Below are the code and all the weights of a small trained network. Each question names an input and a class and asks about switching units off, where a switched-off unit gives its printed mean instead of its output.

import numpy as np


def w(rows, s, z=0):
    codes = np.array(rows[::2]) - 128.0
    scale = np.full(codes.shape[1], s)
    scale[-1] = z or s
    return codes * scale


def norm(h):
    return h / np.sqrt((h * h).mean(-1, keepdims=True) + 1e-5)


def f(y):
    return y / 2 * (1 + np.tanh(0.7978845608 * (y + 0.044715 * y**3)))


def log_softmax(a):
    a = a - a.max(-1, keepdims=True)
    return a - np.log(np.exp(a).sum(-1, keepdims=True))


def net(x, mask):
    res = np.array(x, float).reshape(1, 7) / 4 @ E
    u = 0
    for l in range(3):
        y = f(norm(res) @ A[l][:, :-1].T + A[l][:, -1])
        res = res + np.where(mask[u : u + 6], y, B[l][:, -1]) @ B[l][:, :-1]
        u += 6
    return log_softmax(norm(res)[-1] @ U[:, :-1].T + U[:, -1])


A, B = {}, {}
E = w([
[149,163,86,111,125,130,149,76,165,30,109],'x0',
[187,159,128,118,142,108,187,122,179,86,127],'x1',
[81,115,101,146,126,178,111,139,82,111,141],'x2',
[139,104,180,119,120,49,92,132,138,174,169],'x3',
[127,229,113,187,133,188,167,252,82,196,96],'x4',
[112,148,89,113,126,164,189,104,132,150,81],'x5',
[109,136,134,121,140,98,133,151,126,113,144],'x6',
],0.002)
A[0] = w([
[166,165,139,116,151,94,157,128,199,123,105,184],'0.n1',
[97,73,100,96,154,113,112,1,140,75,173,23],'0.n2',
[86,119,112,93,146,159,121,118,208,101,82,255],'0.n3',
[100,85,201,113,148,95,64,142,105,191,199,57],'0.n4',
[160,129,155,95,127,103,128,124,167,85,179,134],'0.n5',
[124,120,119,145,72,135,120,138,156,81,160,92],'0.n6',
],0.0035,0.00055)
B[0] = w([
[173,141,216,121,155,178,72,41,150,92,190,173],'0.n1',
[144,91,123,185,1,109,141,73,94,21,119,254],'0.n2',
[135,114,184,195,97,134,98,161,112,148,181,157],'0.n3',
[152,94,68,135,156,80,136,116,193,215,89,249],'0.n4',
[151,143,132,149,146,170,144,116,101,177,67,168],'0.n5',
[141,94,120,90,119,123,199,119,118,162,131,135],'0.n6',
],0.0038,0.0023)
A[1] = w([
[41,177,111,175,14,219,199,65,228,40,111,243],'1.n1',
[98,65,45,131,122,124,105,186,138,111,132,144],'1.n2',
[48,219,137,81,66,199,158,127,46,61,126,15],'1.n3',
[229,224,235,92,154,194,126,106,228,91,170,252],'1.n4',
[51,209,14,196,156,193,131,221,78,128,124,59],'1.n5',
[116,55,168,70,137,23,78,163,248,224,108,35],'1.n6',
],0.0018,0.00028)
B[1] = w([
[166,118,140,146,119,37,109,143,109,168,137,250],'1.n1',
[138,175,192,90,171,154,165,205,139,254,143,146],'1.n2',
[119,160,116,127,142,150,64,222,80,219,147,161],'1.n3',
[47,235,206,86,150,145,149,91,243,178,189,244],'1.n4',
[48,70,186,91,41,192,125,211,85,118,77,243],'1.n5',
[108,73,59,204,178,80,155,137,85,203,104,230],'1.n6',
],0.0031,0.0011)
A[2] = w([
[180,41,141,120,30,116,144,85,98,36,128,111],'2.n1',
[142,129,172,53,123,129,129,82,183,138,132,134],'2.n2',
[77,154,141,66,67,219,137,230,86,153,104,82],'2.n3',
[174,102,96,127,2,86,122,49,94,98,134,82],'2.n4',
[165,51,51,150,197,136,99,125,161,174,162,254],'2.n5',
[163,105,101,174,68,106,126,45,86,59,97,75],'2.n6',
],0.0037,0.00065)
B[2] = w([
[109,46,139,180,91,145,187,240,81,97,175,253],'2.n1',
[141,125,161,152,149,188,162,149,117,70,192,148],'2.n2',
[89,95,53,41,161,171,56,67,72,16,108,248],'2.n3',
[156,176,108,161,53,169,179,224,108,90,132,244],'2.n4',
[111,176,116,108,92,88,76,137,167,164,75,191],'2.n5',
[145,50,144,160,151,125,176,253,45,117,150,225],'2.n6',
],0.0043,0.0031)
U = w([
[50,148,66,39,158,221,48,107,37,57,69,75],'0',
[176,230,231,133,173,168,175,46,208,103,190,2],'1',
[120,106,104,158,127,36,81,129,170,254,64,182],'2',
[175,48,160,220,29,122,215,233,66,50,177,233],'3',
],0.0062,0.00059)

Each question gives the input, the list of numbers given to net, and the class t.
The units are the neurons (one row each of A and B). Each row of codes is followed by its name. A weight is (code - 128) times the scale printed after its matrix; where a second scale follows, it is the last column's (A, B and U).
mask holds one flag per neuron, layer by layer. A switched-off neuron (its flag False) gives its mean, the last column of its row in B, instead of its output. The means were averaged over made-up inputs and are rounded, as every weight is.
A unit's drop is (log p(t) with every unit on - log p(t) with that unit switched off) / (log p(t) with every unit on - log p(t) with every unit switched off).
The circuit of an input: a set's keep is (log p(t) with only the set's units on - log p(t) with every unit switched off) / (log p(t) with every unit on - log p(t) with every unit switched off). Starting from the 12 units with the biggest drops (on a tie, the unit counted first), units are removed one at a time, each time the one whose removal leaves the highest keep (on an exact tie, the one counted first), for as long as the keep stays at least 0.8.
units of the circuit, in order: the units of the circuit, biggest drop first
unit that matters most: the unit with the biggest drop
top k neurons: the k neurons with the biggest drops, biggest first
top k neurons in layer l: the k neurons of layer l with the biggest drops, biggest first
drop when u is switched off: that unit's drop, to one decimal
input [-1,-8,1,-3,4,-6,8], class 0: unit that matters most -> 2.n3
input [6,7,-6,-6,-1,5,5], class 1: units of the circuit, in order -> (1.n4, 0.n1)
input [0,5,7,6,4,-3,2], class 0: top 2 neurons -> (1.n5, 1.n1)
input [1,1,-7,4,-2,7,-5], class 1: units of the circuit, in order -> (0.n1, 1.n4)
input [-1,2,-7,4,1,-3,7], class 1: top 2 neurons -> (0.n1, 1.n4)
input [7,3,-1,-3,2,8,1], class 1: top 2 neurons in layer 0 -> (0.n2, 0.n1)
input [-8,-4,4,1,-8,-2,0], class 2: top 2 neurons in layer 0 -> (0.n4, 0.n1)
input [-2,3,-3,7,-3,3,5], class 2: top 2 neurons -> (0.n4, 1.n6)
input [-6,-2,4,7,6,5,0], class 0: top 3 neurons -> (2.n3, 1.n5, 1.n1)
input [-3,3,8,0,0,-3,-1], class 0: top 2 neurons -> (0.n1, 1.n5)
input [-8,-6,-8,-4,1,4,1], class 2: drop when 1.n6 is switched off -> 0.2
input [-3,8,-8,-3,-3,7,2], class 1: drop when 1.n4 is switched off -> 0.2
input [-2,0,-7,-6,5,-6,-3], class 0: drop when 0.n5 is switched off -> 0.0
input [8,6,1,2,3,-1,-4], class 1: unit that matters most -> 1.n4
input [0,-7,-8,8,-3,6,4], class 2: drop when 1.n6 is switched off -> 0.1
